Here is a tiny trained network, its code and every weight. The questions are about switching its units off for an input and a target symbol, where a switched-off unit gives its printed mean instead of its output.

import numpy as np


def w(rows, s, z=0):
    codes = np.array(rows[::2]) - 128.0
    scale = np.full(codes.shape[1], s)
    scale[-1] = z or s
    return codes * scale


def norm(h):
    return h / np.sqrt((h * h).mean(-1, keepdims=True) + 1e-5)


def f(y):
    return np.maximum(y, 0)


def softmax(a):
    e = np.exp(a - a.max(-1, keepdims=True))
    return e / e.sum(-1, keepdims=True)


def log_softmax(a):
    a = a - a.max(-1, keepdims=True)
    return a - np.log(np.exp(a).sum(-1, keepdims=True))


def net(x, mask):
    ids = ['ΓΞΠΣΨβεζηθμτ'.index(c) for c in x.split()]
    T = len(ids)
    res = E[ids] + P[:T]
    r = norm(res)
    for j in range(3):
        rows = slice(2 * j, 2 * j + 2)
        q, k, v = (r @ M[0][rows].T for M in (Q, K, V))
        z = softmax(np.where(np.tri(T) > 0, q @ k.T / 2**0.5, -1e9)) @ v
        o = O[0][rows]
        res = res + np.where(mask[j], z, o[:, -1]) @ o[:, :-1]
    y = f(norm(res) @ A[0][:, :-1].T + A[0][:, -1])
    res = res + np.where(mask[3:27], y, B[0][:, -1]) @ B[0][:, :-1]
    return log_softmax(norm(res)[-1] @ U[:, :-1].T + U[:, -1])


Q, K, V, O, A, B = {}, {}, {}, {}, {}, {}
E = w([
[107,123,179],'Γ',
[154,95,94],'Ξ',
[234,60,117],'Π',
[172,34,170],'Σ',
[95,86,134],'Ψ',
[217,88,157],'β',
[250,78,201],'ε',
[171,101,134],'ζ',
[131,95,88],'η',
[79,155,62],'θ',
[182,136,33],'μ',
[134,104,88],'τ',
],0.022)
P = w([
[50,245,250],'0',
[188,2,122],'1',
[181,24,97],'2',
[154,11,95],'3',
[196,52,62],'4',
[146,32,102],'5',
[136,36,103],'6',
[180,62,28],'7',
[150,53,82],'8',
],0.0079)
Q[0] = w([
[213,127,246],'head 1',
[152,191,115],'head 1',
[242,93,124],'head 2',
[198,51,115],'head 2',
[89,160,10],'head 3',
[80,185,156],'head 3',
],0.011)
K[0] = w([
[118,133,8],'head 1',
[57,98,97],'head 1',
[132,182,80],'head 2',
[147,161,150],'head 2',
[78,179,102],'head 3',
[167,91,116],'head 3',
],0.015)
V[0] = w([
[204,108,201],'head 1',
[137,85,184],'head 1',
[127,92,67],'head 2',
[123,160,128],'head 2',
[180,187,22],'head 3',
[2,208,137],'head 3',
],0.013)
O[0] = w([
[180,226,96,253],'head 1',
[185,164,101,201],'head 1',
[174,99,185,129],'head 2',
[72,123,104,114],'head 2',
[49,191,150,71],'head 3',
[58,1,180,68],'head 3',
],0.0091,0.0066)
A[0] = w([
[64,136,187,157],'neuron 1',
[141,105,107,74],'neuron 2',
[53,108,162,84],'neuron 3',
[3,180,109,148],'neuron 4',
[92,142,126,1],'neuron 5',
[88,71,114,52],'neuron 6',
[105,193,159,102],'neuron 7',
[126,100,123,49],'neuron 8',
[129,181,82,41],'neuron 9',
[128,181,153,76],'neuron 10',
[39,151,214,172],'neuron 11',
[185,116,218,170],'neuron 12',
[116,106,216,58],'neuron 13',
[37,188,87,125],'neuron 14',
[122,139,121,15],'neuron 15',
[152,98,99,51],'neuron 16',
[178,122,152,157],'neuron 17',
[156,122,64,96],'neuron 18',
[175,134,171,127],'neuron 19',
[68,140,111,112],'neuron 20',
[129,143,79,123],'neuron 21',
[127,171,94,66],'neuron 22',
[118,79,96,87],'neuron 23',
[193,210,196,109],'neuron 24',
],0.015,0.0084)
B[0] = w([
[204,217,78,143],'neuron 1',
[64,127,102,143],'neuron 2',
[181,164,80,144],'neuron 3',
[37,153,217,169],'neuron 4',
[210,43,51,128],'neuron 5',
[163,100,89,157],'neuron 6',
[91,89,68,139],'neuron 7',
[121,101,108,129],'neuron 8',
[110,154,159,162],'neuron 9',
[179,35,48,134],'neuron 10',
[218,254,125,146],'neuron 11',
[114,44,245,227],'neuron 12',
[156,217,185,132],'neuron 13',
[28,127,241,163],'neuron 14',
[180,39,10,128],'neuron 15',
[75,86,75,152],'neuron 16',
[76,83,156,254],'neuron 17',
[135,174,105,239],'neuron 18',
[58,21,227,197],'neuron 19',
[11,67,132,144],'neuron 20',
[69,128,132,197],'neuron 21',
[94,125,117,156],'neuron 22',
[102,102,78,175],'neuron 23',
[134,50,148,241],'neuron 24',
],0.0099,0.0062)
U = w([
[164,118,107,2],'Γ',
[136,103,52,225],'Ξ',
[219,171,165,104],'Π',
[254,140,138,99],'Σ',
[165,91,129,79],'Ψ',
[200,197,89,160],'β',
[199,196,98,26],'ε',
[206,144,109,47],'ζ',
[104,77,169,109],'η',
[177,94,108,142],'θ',
[104,199,112,214],'μ',
[48,88,168,164],'τ',
],0.016,0.0044)

Each question gives the input, a string of symbols that net reads in full, and the target symbol t.
The units are the heads (2 rows each of Q, K, V and O) and the neurons (one row each of A and B). Each row of codes is followed by its name. A weight is (code - 128) times the scale printed after its matrix; where a second scale follows, it is the last column's (O, A, B and U).
mask holds one flag per unit, heads first, then neurons. A switched-off unit (its flag False) gives its mean, the last column of its rows in O or B, instead of its output. The means were averaged over made-up inputs and are rounded, as every weight is.
A unit's drop is (log p(t) with every unit on - log p(t) with that unit switched off) / (log p(t) with every unit on - log p(t) with every unit switched off).
The circuit of an input: a set's keep is (log p(t) with only the set's units on - log p(t) with every unit switched off) / (log p(t) with every unit on - log p(t) with every unit switched off). Starting from the 12 units with the biggest drops (on a tie, the unit counted first), units are removed one at a time, each time the one whose removal leaves the highest keep (on an exact tie, the one counted first), for as long as the keep stays at least 0.8.
units of the circuit, in order: the units of the circuit, biggest drop first
most important unit: the unit with the biggest drop
k most important neurons: the k neurons with the biggest drops, biggest first
which heads matter: for each layer, one digit per head in row order, 1 if its drop is at least 0.15 and else 0, layers parted by /
drop of u: that unit's drop, to one decimal
input Σ Γ β θ Ξ β β τ Ψ, target Σ: most important unit : head 2
input Π Σ Ξ β Ψ Σ, target Σ: which heads matter : 001
input Ξ Ξ Σ β β Ξ, target Ξ: which heads matter : 011
input Σ μ Ξ Ξ, target Σ: units of the circuit, in order : [head 2; head 3]
input μ ε Ξ Ξ Ξ β ε Ψ, target μ: which heads matter : 001
input Σ β η μ θ ζ Ξ Γ Ψ, target Σ: units of the circuit, in order : [head 2; head 3; head 1]
input β β Ξ Ψ, target β: which heads matter : 000
input Γ ζ Ξ ζ β β Ξ Γ, target Σ: units of the circuit, in order : [head 3; neuron 24]
input θ θ β, target τ: which heads matter : 100
input Ξ Ψ μ Ξ μ Ξ Ψ, target Ξ: 2 most important neurons : [neuron 12; neuron 19]
input Σ β θ Ξ, target Σ: which heads matter : 110
input μ μ τ, target μ: 2 most important neurons : [neuron 11; neuron 1]
input Ξ θ η θ μ β, target η: drop of head 1 : 0.3
input β τ ε Ξ θ, target τ: 2 most important neurons : [neuron 14; neuron 4]
input μ Ψ Ξ θ β μ Ξ Σ Ξ, target μ: drop of head 3 : 0.9
input Ξ η μ Ξ θ ζ, target τ: most important unit : head 1
input ζ Ψ Ψ β β β Σ, target Σ: drop of head 3 : 1.0
